Below are the code and all the weights of a small trained network. Each question names an input and a class and asks about switching units off, where a switched-off unit gives its printed mean instead of its output.

import numpy as np


def w(rows, s, z=0):
    codes = np.array(rows[::2]) - 128.0
    scale = np.full(codes.shape[1], s)
    scale[-1] = z or s
    return codes * scale


def norm(h):
    return h / np.sqrt((h * h).mean(-1, keepdims=True) + 1e-5)


def f(y):
    return y / 2 * (1 + np.tanh(0.7978845608 * (y + 0.044715 * y**3)))


def log_softmax(a):
    a = a - a.max(-1, keepdims=True)
    return a - np.log(np.exp(a).sum(-1, keepdims=True))


def net(x, mask):
    res = np.array(x, float).reshape(1, 5) / 4 @ E
    u = 0
    for l in range(3):
        y = f(norm(res) @ A[l][:, :-1].T + A[l][:, -1])
        res = res + np.where(mask[u : u + 5], y, B[l][:, -1]) @ B[l][:, :-1]
        u += 5
    return log_softmax(norm(res)[-1] @ U[:, :-1].T + U[:, -1])


A, B = {}, {}
E = w([
[46,82,170,84],'x0',
[107,149,56,84],'x1',
[159,174,188,9],'x2',
[129,129,128,130],'x3',
[75,209,153,157],'x4',
],0.011)
A[0] = w([
[62,83,128,106,42],'L0N1',
[46,249,155,163,42],'L0N2',
[193,68,84,103,44],'L0N3',
[91,149,25,73,81],'L0N4',
[122,122,123,125,2],'L0N5',
],0.012,0.0058)
B[0] = w([
[123,147,92,113,144],'L0N1',
[83,191,90,101,254],'L0N2',
[118,151,65,96,175],'L0N3',
[161,89,253,200,213],'L0N4',
[122,33,93,67,80],'L0N5',
],0.021,0.0035)
A[1] = w([
[57,65,81,167,116],'L1N1',
[41,85,165,121,40],'L1N2',
[209,6,107,100,57],'L1N3',
[33,66,125,75,43],'L1N4',
[140,45,53,51,4],'L1N5',
],0.016,0.0046)
B[1] = w([
[92,35,106,149,255],'L1N1',
[217,233,138,173,189],'L1N2',
[59,250,166,136,238],'L1N3',
[237,183,83,150,186],'L1N4',
[56,175,104,100,178],'L1N5',
],0.02,0.0047)
A[2] = w([
[134,104,185,6,26],'L2N1',
[173,165,122,67,58],'L2N2',
[106,99,140,82,85],'L2N3',
[113,127,243,176,182],'L2N4',
[239,179,57,144,7],'L2N5',
],0.019,0.0014)
B[2] = w([
[69,69,129,177,167],'L2N1',
[105,74,101,185,203],'L2N2',
[204,180,81,252,118],'L2N3',
[173,153,190,80,254],'L2N4',
[189,85,85,75,250],'L2N5',
],0.028,0.0069)
U = w([
[23,213,106,121,142],'0',
[206,86,79,125,253],'1',
[167,104,252,139,102],'2',
[62,7,148,236,40],'3',
],0.014,0.0024)

Each question gives the input, the list of numbers given to net, and the class t.
The units are the neurons (one row each of A and B). Each row of codes is followed by its name. A weight is (code - 128) times the scale printed after its matrix; where a second scale follows, it is the last column's (A, B and U).
mask holds one flag per neuron, layer by layer. A switched-off neuron (its flag False) gives its mean, the last column of its row in B, instead of its output. The means were averaged over made-up inputs and are rounded, as every weight is.
A unit's drop is (log p(t) with every unit on - log p(t) with that unit switched off) / (log p(t) with every unit on - log p(t) with every unit switched off).
The circuit of an input: a set's keep is (log p(t) with only the set's units on - log p(t) with every unit switched off) / (log p(t) with every unit on - log p(t) with every unit switched off). Starting from the 12 units with the biggest drops (on a tie, the unit counted first), units are removed one at a time, each time the one whose removal leaves the highest keep (on an exact tie, the one counted first), for as long as the keep stays at least 0.8.
units of the circuit, in order: the units of the circuit, biggest drop first
most important unit: the unit with the biggest drop
k most important neurons: the k neurons with the biggest drops, biggest first
top k neurons in layer l: the k neurons of layer l with the biggest drops, biggest first
input [3,-5,6,6,5], class 3: units of the circuit, in order -> [L2N1; L1N3]
input [8,0,7,-7,-5], class 1: most important unit -> L1N4
input [8,-8,0,6,-6], class 1: units of the circuit, in order -> [L1N4; L0N4]
input [-7,0,8,-1,-4], class 3: top 2 neurons in layer 2 -> [L2N2; L2N1]
input [-6,-8,-5,2,-5], class 2: 2 most important neurons -> [L0N2; L1N3]
input [-7,8,-5,3,0], class 2: top 3 neurons in layer 0 -> [L0N4; L0N2; L0N1]
input [3,7,-6,1,-6], class 2: 3 most important neurons -> [L0N4; L0N2; L1N3]
input [-5,-4,8,7,5], class 3: top 3 neurons in layer 1 -> [L1N2; L1N3; L1N4]
input [7,-7,3,-4,-3], class 1: 3 most important neurons -> [L0N4; L1N4; L2N5]
input [-3,-3,5,6,1], class 3: top 3 neurons in layer 1 -> [L1N3; L1N2; L1N4]
input [5,0,-5,-5,2], class 1: 2 most important neurons -> [L1N4; L1N2]
input [-4,5,-7,0,-7], class 0: units of the circuit, in order -> [L1N3; L0N2]
input [-8,-1,5,-1,-8], class 0: 4 most important neurons -> [L1N5; L1N3; L0N2; L1N4]
input [-4,0,-4,-6,-4], class 0: most important unit -> L0N2
input [8,4,-7,-5,-8], class 0: 4 most important neurons -> [L1N5; L1N3; L0N2; L1N1]
input [-5,1,-7,2,-5], class 3: units of the circuit, in order -> [L1N1; L1N4]
input [-7,-4,8,1,5], class 3: units of the circuit, in order -> [L1N3; L2N2; L1N2; L2N1]
input [-2,6,6,6,4], class 2: 3 most important neurons -> [L0N4; L2N4; L0N3]
input [-3,-3,-5,-2,0], class 3: top 2 neurons in layer 2 -> [L2N5; L2N4]
input [-2,-3,7,3,-5], class 3: units of the circuit, in order -> [L2N1]
input [-2,-5,8,-3,-2], class 3: 2 most important neurons -> [L2N1; L0N4]
input [8,-3,6,5,7], class 1: 3 most important neurons -> [L1N4; L1N2; L1N1]
